Here is a tiny trained network, its code and every weight. The questions are about switching its units off for an input and a class, where a switched-off unit gives its printed mean instead of its output.

import numpy as np


def w(rows, s, z=0):
    codes = np.array(rows[::2]) - 128.0
    scale = np.full(codes.shape[1], s)
    scale[-1] = z or s
    return codes * scale


def f(y):
    return y / 2 * (1 + np.tanh(0.7978845608 * (y + 0.044715 * y**3)))


def log_softmax(a):
    a = a - a.max(-1, keepdims=True)
    return a - np.log(np.exp(a).sum(-1, keepdims=True))


def net(x, mask):
    res = np.array(x, float).reshape(1, 5) / 4 @ E
    y = f(res @ A[0][:, :-1].T + A[0][:, -1])
    res = res + np.where(mask, y, B[0][:, -1]) @ B[0][:, :-1]
    return log_softmax(res[-1] @ U[:, :-1].T + U[:, -1])


A, B = {}, {}
E = w([
[115,171,15,144,177,91,75,112,99,174,160,201],'x0',
[113,142,235,182,156,163,150,144,46,249,227,154],'x1',
[127,118,79,79,131,76,160,203,74,85,255,151],'x2',
[192,195,73,105,148,125,107,81,69,146,90,52],'x3',
[246,72,125,115,117,197,108,83,117,158,247,96],'x4',
],0.0085)
A[0] = w([
[23,142,219,164,135,113,163,160,83,178,175,152,175],'n0',
[64,117,95,127,120,88,107,136,125,111,119,163,142],'n1',
[161,158,95,154,139,142,112,90,131,216,67,112,254],'n2',
[60,137,139,144,119,129,138,135,215,81,60,148,183],'n3',
[51,158,162,135,137,94,161,159,114,115,65,140,205],'n4',
[106,129,114,125,119,77,117,143,122,90,166,158,86],'n5',
[111,126,139,190,138,148,115,115,147,244,125,190,231],'n6',
[155,96,255,111,94,133,164,142,146,77,176,81,155],'n7',
[188,139,114,129,122,139,143,122,149,78,123,96,161],'n8',
[36,134,161,131,136,125,148,150,35,186,157,160,214],'n9',
[83,115,140,118,120,119,170,168,113,74,209,153,28],'n10',
],0.012,0.0026)
B[0] = w([
[93,125,81,158,112,31,83,98,32,163,102,139,252],'n0',
[77,145,103,169,121,169,205,107,173,109,105,145,188],'n1',
[117,76,199,115,107,108,93,176,74,159,196,121,220],'n2',
[98,90,162,105,137,46,110,106,202,27,2,132,242],'n3',
[35,128,150,190,120,136,125,137,134,149,154,164,232],'n4',
[188,137,160,106,125,181,126,126,134,169,166,92,167],'n5',
[51,167,182,155,127,120,154,153,62,136,122,97,221],'n6',
[110,148,210,119,158,253,161,157,180,134,145,111,225],'n7',
[233,147,101,108,148,159,139,130,113,171,146,146,179],'n8',
[82,142,43,170,90,76,149,127,67,168,192,179,227],'n9',
[239,93,150,76,141,94,50,110,108,118,82,81,188],'n10',
],0.012,0.015)
U = w([
[205,113,75,104,108,20,45,107,75,136,162,111,160],'0',
[53,131,202,211,115,79,107,152,88,148,158,131,234],'1',
[138,207,58,161,144,122,209,107,152,117,155,159,4],'2',
[170,149,195,105,181,214,186,157,185,109,157,69,194],'3',
[76,103,207,147,162,113,161,122,254,24,53,125,56],'4',
],0.0082,0.0021)

Each question gives the input, the list of numbers given to net, and the class t.
The units are the neurons (one row each of A and B). Each row of codes is followed by its name. A weight is (code - 128) times the scale printed after its matrix; where a second scale follows, it is the last column's (A, B and U).
mask holds one flag per neuron, in row order. A switched-off neuron (its flag False) gives its mean, the last column of its row in B, instead of its output. The means were averaged over made-up inputs and are rounded, as every weight is.
A unit's drop is (log p(t) with every unit on - log p(t) with that unit switched off) / (log p(t) with every unit on - log p(t) with every unit switched off).
The circuit of an input: a set's keep is (log p(t) with only the set's units on - log p(t) with every unit switched off) / (log p(t) with every unit on - log p(t) with every unit switched off). Starting from all 11 units, units are removed one at a time, each time the one whose removal leaves the highest keep (on an exact tie, the one counted first), for as long as the keep stays at least 0.8.
circuit, biggest first: the units of the circuit, biggest drop first
k most important neurons: the k neurons with the biggest drops, biggest first
drop of u: that unit's drop, to one decimal
input [4,-2,7,-7,-6], class 0: 3 most important neurons => (n10; n7; n6)
input [4,-1,-8,-4,-7], class 4: circuit, biggest first => (n3)
input [-3,1,-1,2,-2], class 4: circuit, biggest first => (n9; n0)
input [2,-4,0,-2,7], class 0: 2 most important neurons => (n7; n1)
input [7,-3,8,6,-3], class 2: circuit, biggest first => (n1; n2)
input [-3,-2,-7,8,7], class 3: 2 most important neurons => (n0; n9)
input [6,-3,-1,-1,8], class 0: 3 most important neurons => (n7; n4; n1)
input [8,-2,0,-2,-5], class 4: circuit, biggest first => (n0; n3)
input [8,-3,7,1,2], class 0: 2 most important neurons => (n7; n10)
input [-2,2,-5,-4,4], class 3: 2 most important neurons => (n7; n9)
input [2,-5,7,-7,7], class 3: 3 most important neurons => (n0; n9; n5)
input [-3,4,-5,7,4], class 3: 3 most important neurons => (n0; n9; n4)
input [-7,7,-1,1,7], class 3: 3 most important neurons => (n7; n4; n2)
input [8,7,4,-6,7], class 0: most important neuron => (n10)
input [5,-8,7,-7,5], class 0: 2 most important neurons => (n7; n10)
input [-6,-4,-1,6,1], class 3: drop of n0 => 0.1
input [4,-2,-8,-8,-2], class 4: drop of n3 => 0.4
input [-1,-5,-4,5,3], class 0: drop of n7 => 1.2
